Below is a small trained network, with its code and all its weights. Each question gives an input and a target symbol and asks what happens when units are switched off, that is, made to give their printed mean instead of their output.

import numpy as np


def w(rows, s, z=0):
    codes = np.array(rows[::2]) - 128.0
    scale = np.full(codes.shape[1], s)
    scale[-1] = z or s
    return codes * scale


def f(y):
    return np.maximum(y, 0)


def softmax(a):
    e = np.exp(a - a.max(-1, keepdims=True))
    return e / e.sum(-1, keepdims=True)


def log_softmax(a):
    a = a - a.max(-1, keepdims=True)
    return a - np.log(np.exp(a).sum(-1, keepdims=True))


def net(x, mask):
    ids = ['αβδξστφ'.index(c) for c in x.split()]
    T = len(ids)
    res = E[ids] + P[:T]
    u = 0
    for l in range(2):
        r = res
        for j in range(3):
            rows = slice(4 * j, 4 * j + 4)
            q, k, v = (r @ M[l][rows].T for M in (Q, K, V))
            z = softmax(np.where(np.tri(T) > 0, q @ k.T / 4**0.5, -1e9)) @ v
            o = O[l][rows]
            res = res + np.where(mask[u + j], z, o[:, -1]) @ o[:, :-1]
        u += 3
        y = f(res @ A[l][:, :-1].T + A[l][:, -1])
        res = res + np.where(mask[u : u + 8], y, B[l][:, -1]) @ B[l][:, :-1]
        u += 8
    return log_softmax(res[-1] @ U[:, :-1].T + U[:, -1])


Q, K, V, O, A, B = {}, {}, {}, {}, {}, {}
E = w([
[3,83,127,101],'α',
[119,192,55,29],'β',
[196,134,155,126],'δ',
[96,174,53,172],'ξ',
[181,180,157,124],'σ',
[150,90,213,94],'τ',
[94,116,40,72],'φ',
],0.015)
P = w([
[199,16,39,128],'0',
[34,202,178,142],'1',
[28,224,182,145],'2',
[40,207,196,137],'3',
[25,184,207,135],'4',
[6,174,215,132],'5',
[9,138,230,144],'6',
[4,136,234,120],'7',
[3,115,234,109],'8',
[5,96,241,102],'9',
[7,76,248,94],'10',
[15,30,248,95],'11',
[30,41,235,101],'12',
],0.0054)
Q[0] = w([
[149,81,118,51],'0.h0',
[174,81,4,143],'0.h0',
[129,142,169,62],'0.h0',
[68,170,119,163],'0.h0',
[63,139,196,144],'0.h1',
[127,28,134,167],'0.h1',
[133,106,79,93],'0.h1',
[124,185,49,188],'0.h1',
[13,145,129,74],'0.h2',
[104,183,137,20],'0.h2',
[254,130,222,118],'0.h2',
[254,152,179,173],'0.h2',
],0.0095)
K[0] = w([
[150,189,67,45],'0.h0',
[118,231,112,169],'0.h0',
[155,115,116,139],'0.h0',
[129,102,169,104],'0.h0',
[101,95,152,142],'0.h1',
[93,110,116,154],'0.h1',
[124,173,98,129],'0.h1',
[145,132,117,166],'0.h1',
[68,65,210,87],'0.h2',
[120,127,184,6],'0.h2',
[209,154,132,109],'0.h2',
[206,134,70,135],'0.h2',
],0.012)
V[0] = w([
[123,127,116,161],'0.h0',
[132,1,151,77],'0.h0',
[69,137,177,75],'0.h0',
[119,147,98,216],'0.h0',
[27,89,205,175],'0.h1',
[78,130,62,150],'0.h1',
[192,138,62,71],'0.h1',
[21,218,213,121],'0.h1',
[202,209,85,67],'0.h2',
[217,128,156,100],'0.h2',
[178,232,18,134],'0.h2',
[232,90,179,164],'0.h2',
],0.0081)
O[0] = w([
[140,138,123,147,115],'0.h0',
[130,50,120,106,169],'0.h0',
[177,121,149,57,202],'0.h0',
[152,205,171,204,87],'0.h0',
[200,134,105,82,216],'0.h1',
[104,160,91,117,153],'0.h1',
[37,149,153,176,80],'0.h1',
[240,124,96,2,244],'0.h1',
[67,143,177,81,27],'0.h2',
[84,84,163,129,33],'0.h2',
[52,166,215,96,4],'0.h2',
[92,68,180,182,2],'0.h2',
],0.0072,0.0077)
A[0] = w([
[134,115,92,158,169],'0.n0',
[126,212,149,136,68],'0.n1',
[50,152,122,254,103],'0.n2',
[121,238,119,38,253],'0.n3',
[121,28,167,73,197],'0.n4',
[212,146,218,115,132],'0.n5',
[131,117,67,78,161],'0.n6',
[189,90,117,141,97],'0.n7',
],0.0077,0.0023)
B[0] = w([
[134,92,86,73,153],'0.n0',
[141,136,159,144,138],'0.n1',
[2,168,154,148,141],'0.n2',
[135,35,126,139,249],'0.n3',
[208,147,122,85,185],'0.n4',
[99,132,244,149,174],'0.n5',
[77,143,71,151,250],'0.n6',
[56,155,204,38,195],'0.n7',
],0.0075,0.014)
Q[1] = w([
[130,103,118,101],'1.h0',
[90,131,123,129],'1.h0',
[147,128,153,180],'1.h0',
[157,87,85,127],'1.h0',
[112,161,132,191],'1.h1',
[66,98,69,122],'1.h1',
[140,137,87,125],'1.h1',
[121,145,198,115],'1.h1',
[113,126,11,125],'1.h2',
[129,105,169,139],'1.h2',
[97,137,39,128],'1.h2',
[155,208,109,168],'1.h2',
],0.013)
K[1] = w([
[98,128,131,107],'1.h0',
[174,132,161,99],'1.h0',
[112,129,164,200],'1.h0',
[110,135,119,140],'1.h0',
[168,224,161,241],'1.h1',
[249,113,136,51],'1.h1',
[205,162,92,90],'1.h1',
[47,105,113,204],'1.h1',
[152,213,81,121],'1.h2',
[70,106,155,92],'1.h2',
[154,164,84,113],'1.h2',
[159,183,146,185],'1.h2',
],0.012)
V[1] = w([
[116,102,108,134],'1.h0',
[71,150,106,97],'1.h0',
[189,115,158,182],'1.h0',
[107,166,76,100],'1.h0',
[162,122,116,31],'1.h1',
[221,221,155,157],'1.h1',
[166,99,247,93],'1.h1',
[199,57,106,143],'1.h1',
[128,218,176,44],'1.h2',
[106,86,59,158],'1.h2',
[216,84,166,164],'1.h2',
[102,255,166,134],'1.h2',
],0.01)
O[1] = w([
[105,187,163,142,161],'1.h0',
[74,127,143,153,189],'1.h0',
[143,89,130,93,22],'1.h0',
[80,102,178,160,227],'1.h0',
[141,39,161,105,245],'1.h1',
[193,160,225,137,2],'1.h1',
[78,154,232,61,55],'1.h1',
[200,108,136,49,138],'1.h1',
[132,90,254,234,132],'1.h2',
[128,113,127,66,181],'1.h2',
[233,159,114,139,63],'1.h2',
[135,129,216,148,57],'1.h2',
],0.0082,0.017)
A[1] = w([
[56,91,160,176,31],'1.n0',
[82,241,199,184,45],'1.n1',
[195,81,187,3,236],'1.n2',
[142,28,54,77,169],'1.n3',
[201,242,117,178,115],'1.n4',
[72,95,72,94,130],'1.n5',
[197,179,52,97,253],'1.n6',
[92,180,185,191,146],'1.n7',
],0.0069,0.0025)
B[1] = w([
[214,36,34,64,162],'1.n0',
[226,103,254,67,159],'1.n1',
[38,173,31,235,200],'1.n2',
[200,223,228,166,255],'1.n3',
[107,227,50,74,132],'1.n4',
[166,203,144,144,210],'1.n5',
[236,79,83,46,171],'1.n6',
[250,145,162,38,156],'1.n7',
],0.0053,0.04)
U = w([
[120,52,137,185,194],'α',
[86,2,120,76,61],'β',
[122,106,187,94,91],'δ',
[105,185,135,193,30],'ξ',
[135,96,96,93,100],'σ',
[63,102,74,191,138],'τ',
[55,184,134,107,251],'φ',
],0.0075,0.0028)

Each question gives the input, a string of symbols that net reads in full, and the target symbol t.
The units are the heads (4 rows each of Q, K, V and O) and the neurons (one row each of A and B). Each row of codes is followed by its name. A weight is (code - 128) times the scale printed after its matrix; where a second scale follows, it is the last column's (O, A, B and U).
mask holds one flag per unit, layer by layer, with each layer's heads first. A switched-off unit (its flag False) gives its mean, the last column of its rows in O or B, instead of its output. The means were averaged over made-up inputs and are rounded, as every weight is.
A unit's drop is (log p(t) with every unit on - log p(t) with that unit switched off) / (log p(t) with every unit on - log p(t) with every unit switched off).
The circuit of an input: a set's keep is (log p(t) with only the set's units on - log p(t) with every unit switched off) / (log p(t) with every unit on - log p(t) with every unit switched off). Starting from the 12 units with the biggest drops (on a tie, the unit counted first), units are removed one at a time, each time the one whose removal leaves the highest keep (on an exact tie, the one counted first), for as long as the keep stays at least 0.8.
circuit, biggest first: the units of the circuit, biggest drop first
k most important neurons: the k neurons with the biggest drops, biggest first
top k neurons in layer l: the k neurons of layer l with the biggest drops, biggest first
input σ β β φ τ τ τ α δ α δ, target δ: circuit, biggest first : [0.h2, 1.h1]
input σ δ σ σ ξ φ, target τ: circuit, biggest first : [1.n1, 1.n7]
input β β α α σ β σ α φ φ σ, target β: 4 most important neurons : [1.n3, 1.n0, 1.n2, 0.n6]
input δ τ α τ α τ ξ δ, target φ: circuit, biggest first : [0.h1, 0.h2, 1.h1]
input ξ α α σ, target ξ: top 4 neurons in layer 0 : [0.n3, 0.n5, 0.n7, 0.n2]
input ξ α τ σ ξ σ ξ α τ α α σ δ, target ξ: 2 most important neurons : [0.n2, 1.n4]
input ξ φ φ ξ α δ β ξ ξ σ σ δ α, target σ: circuit, biggest first : [0.h2, 0.n3, 1.h2, 0.n5]
input δ ξ δ τ, target φ: circuit, biggest first : [0.h1, 0.h2, 1.h1]
input σ β ξ σ α τ α τ, target δ: most important neuron : [0.n5]
input ξ φ φ φ, target τ: 2 most important neurons : [0.n7, 0.n3]
input σ δ β σ ξ β, target β: circuit, biggest first : [0.h2, 0.n3, 1.h1]
input β δ α β τ τ α σ δ τ τ, target β: 4 most important neurons : [1.n3, 0.n3, 0.n4, 1.n0]
input φ α τ α α σ ξ τ α α σ δ, target τ: circuit, biggest first : [0.h1, 1.h1, 0.n2, 0.h2]
input β τ α α ξ τ β β, target φ: 2 most important neurons : [0.n4, 0.n6]
input τ τ β β δ α τ β δ α α, target σ: top neuron in layer 1 : [1.n3]
input τ φ δ δ ξ α ξ, target σ: 3 most important neurons : [1.n6, 1.n2, 0.n5]
input δ δ β δ ξ ξ β, target β: 4 most important neurons : [1.n3, 1.n2, 1.n0, 0.n3]
input β δ α α τ τ, target β: 3 most important neurons : [1.n3, 1.n0, 1.n2]
input ξ τ α α α ξ α τ β ξ τ ξ β, target φ: 3 most important neurons : [0.n4, 1.n2, 0.n6]
input σ ξ φ τ, target δ: top 3 neurons in layer 1 : [1.n1, 1.n2, 1.n7]
input σ β α φ α τ δ, target δ: most important neuron : [0.n3]
input ξ σ τ α ξ β σ τ φ σ α τ, target ξ: top 2 neurons in layer 0 : [0.n5, 0.n2]
input β β α α α α σ φ β τ ξ, target φ: 2 most important neurons : [0.n4, 0.n6]
input φ α σ δ σ α α τ τ α α σ, target τ: 2 most important neurons : [0.n2, 1.n3]
input σ β φ ξ β β τ τ α α σ φ σ, target δ: top 2 neurons in layer 1 : [1.n1, 1.n2]
